Below is a small trained network, with its code and all its weights. Each question gives an input and a class and asks what happens when units are switched off, that is, made to give their printed mean instead of their output.

import numpy as np


def w(rows, s, z=0):
    codes = np.array(rows[::2]) - 128.0
    scale = np.full(codes.shape[1], s)
    scale[-1] = z or s
    return codes * scale


def f(y):
    return np.maximum(y, 0)


def log_softmax(a):
    a = a - a.max(-1, keepdims=True)
    return a - np.log(np.exp(a).sum(-1, keepdims=True))


def net(x, mask):
    res = np.array(x, float).reshape(1, 8) / 4 @ E
    y = f(res @ A[0][:, :-1].T + A[0][:, -1])
    res = res + np.where(mask, y, B[0][:, -1]) @ B[0][:, :-1]
    return log_softmax(res[-1] @ U[:, :-1].T + U[:, -1])


A, B = {}, {}
E = w([
[179,74,80,79,83,130,143],'x0',
[168,108,123,49,125,126,69],'x1',
[103,98,157,90,135,109,213],'x2',
[193,75,153,72,126,255,114],'x3',
[179,48,168,164,174,98,104],'x4',
[129,144,80,160,210,161,139],'x5',
[145,195,172,101,80,135,158],'x6',
[118,107,121,158,85,111,50],'x7',
],0.01)
A[0] = w([
[153,98,147,113,163,161,152,69],'neuron 0',
[173,76,214,145,181,109,216,224],'neuron 1',
[97,183,137,190,154,170,95,71],'neuron 2',
[80,192,89,107,99,139,56,134],'neuron 3',
[130,75,120,188,159,23,160,87],'neuron 4',
[171,100,110,132,116,143,70,144],'neuron 5',
[79,119,93,118,130,74,141,253],'neuron 6',
[209,124,107,115,148,123,108,87],'neuron 7',
[195,151,136,125,247,245,194,164],'neuron 8',
[152,189,219,14,132,66,155,202],'neuron 9',
[60,148,148,93,52,183,207,220],'neuron 10',
[202,123,149,92,95,190,88,113],'neuron 11',
[140,175,123,127,163,164,96,46],'neuron 12',
[121,153,89,151,65,69,96,65],'neuron 13',
[192,66,109,145,97,123,120,152],'neuron 14',
[139,152,110,114,184,173,163,110],'neuron 15',
[125,182,161,163,152,133,113,89],'neuron 16',
[77,205,175,198,152,161,77,168],'neuron 17',
[97,66,134,144,212,127,147,210],'neuron 18',
[126,124,109,112,202,119,82,96],'neuron 19',
],0.013,0.0029)
B[0] = w([
[116,99,124,125,126,93,127,173],'neuron 0',
[86,137,216,141,118,78,143,211],'neuron 1',
[143,174,179,110,89,141,119,177],'neuron 2',
[120,194,175,143,132,116,135,193],'neuron 3',
[64,71,125,103,175,77,161,194],'neuron 4',
[143,92,148,110,99,158,140,184],'neuron 5',
[100,92,133,147,140,115,118,181],'neuron 6',
[157,139,110,128,114,133,113,170],'neuron 7',
[72,92,37,114,150,191,96,250],'neuron 8',
[155,83,199,159,121,87,142,217],'neuron 9',
[46,134,158,138,168,101,112,223],'neuron 10',
[174,6,103,132,122,131,153,219],'neuron 11',
[134,131,95,126,127,119,136,160],'neuron 12',
[73,120,107,112,175,140,139,181],'neuron 13',
[141,74,154,126,108,161,125,185],'neuron 14',
[104,162,90,111,125,137,120,177],'neuron 15',
[148,155,155,140,105,160,147,161],'neuron 16',
[150,187,198,137,87,155,97,201],'neuron 17',
[80,116,161,128,157,88,126,192],'neuron 18',
[81,186,118,147,131,139,151,164],'neuron 19',
],0.021,0.016)
U = w([
[85,99,108,121,176,129,112,195],'0',
[160,238,169,167,90,162,67,22],'1',
[160,151,254,183,112,28,169,226],'2',
[244,85,157,132,47,168,114,149],'3',
[186,153,42,114,147,144,110,2],'4',
],0.0074,0.003)

Each question gives the input, the list of numbers given to net, and the class t.
The units are the neurons (one row each of A and B). Each row of codes is followed by its name. A weight is (code - 128) times the scale printed after its matrix; where a second scale follows, it is the last column's (A, B and U).
mask holds one flag per neuron, in row order. A switched-off neuron (its flag False) gives its mean, the last column of its row in B, instead of its output. The means were averaged over made-up inputs and are rounded, as every weight is.
A unit's drop is (log p(t) with every unit on - log p(t) with that unit switched off) / (log p(t) with every unit on - log p(t) with every unit switched off).
The circuit of an input: a set's keep is (log p(t) with only the set's units on - log p(t) with every unit switched off) / (log p(t) with every unit on - log p(t) with every unit switched off). Starting from the 12 units with the biggest drops (on a tie, the unit counted first), units are removed one at a time, each time the one whose removal leaves the highest keep (on an exact tie, the one counted first), for as long as the keep stays at least 0.8.
circuit, biggest first: the units of the circuit, biggest drop first
most important unit: the unit with the biggest drop
k most important neurons: the k neurons with the biggest drops, biggest first
drop when u is switched off: that unit's drop, to one decimal
input [3,2,-7,-8,3,-3,2,8], class 0: most important unit	neuron 13
input [1,-7,-5,3,-8,7,5,-6], class 1: 2 most important neurons	neuron 17; neuron 2
input [-2,2,-5,4,-5,-3,-7,-3], class 4: 2 most important neurons	neuron 9; neuron 1
input [-5,4,-2,-6,-1,4,0,-7], class 1: circuit, biggest first	neuron 1; neuron 11; neuron 17
input [8,-1,2,-8,5,-4,-1,0], class 0: 4 most important neurons	neuron 4; neuron 13; neuron 17; neuron 3
input [4,4,7,-2,8,4,-4,4], class 2: 2 most important neurons	neuron 8; neuron 1
input [-1,2,0,-7,2,-5,-3,2], class 0: 2 most important neurons	neuron 13; neuron 1
input [-5,6,0,-4,4,8,-1,7], class 2: 3 most important neurons	neuron 8; neuron 4; neuron 18
input [5,-4,-2,4,-3,-7,-2,2], class 3: 2 most important neurons	neuron 8; neuron 4
input [0,0,-6,3,4,8,2,0], class 4: 2 most important neurons	neuron 8; neuron 10
input [-6,4,5,8,2,-1,8,1], class 0: 2 most important neurons	neuron 8; neuron 17
input [7,8,5,2,-8,-4,2,-7], class 2: 2 most important neurons	neuron 9; neuron 10
input [-1,-5,0,-4,0,4,-5,7], class 2: 2 most important neurons	neuron 8; neuron 17
input [5,8,-6,0,-7,7,-5,8], class 3: most important unit	neuron 5
input [-1,-3,-4,1,7,3,-6,7], class 2: drop when neuron 8 is switched off	2.6
input [-5,1,8,-7,0,-3,-4,7], class 0: drop when neuron 9 is switched off	0.8
input [2,-3,-8,3,2,4,1,-5], class 4: drop when neuron 3 is switched off	0.0
input [-5,-8,-3,8,0,6,-6,4], class 1: drop when neuron 2 is switched off	0.3
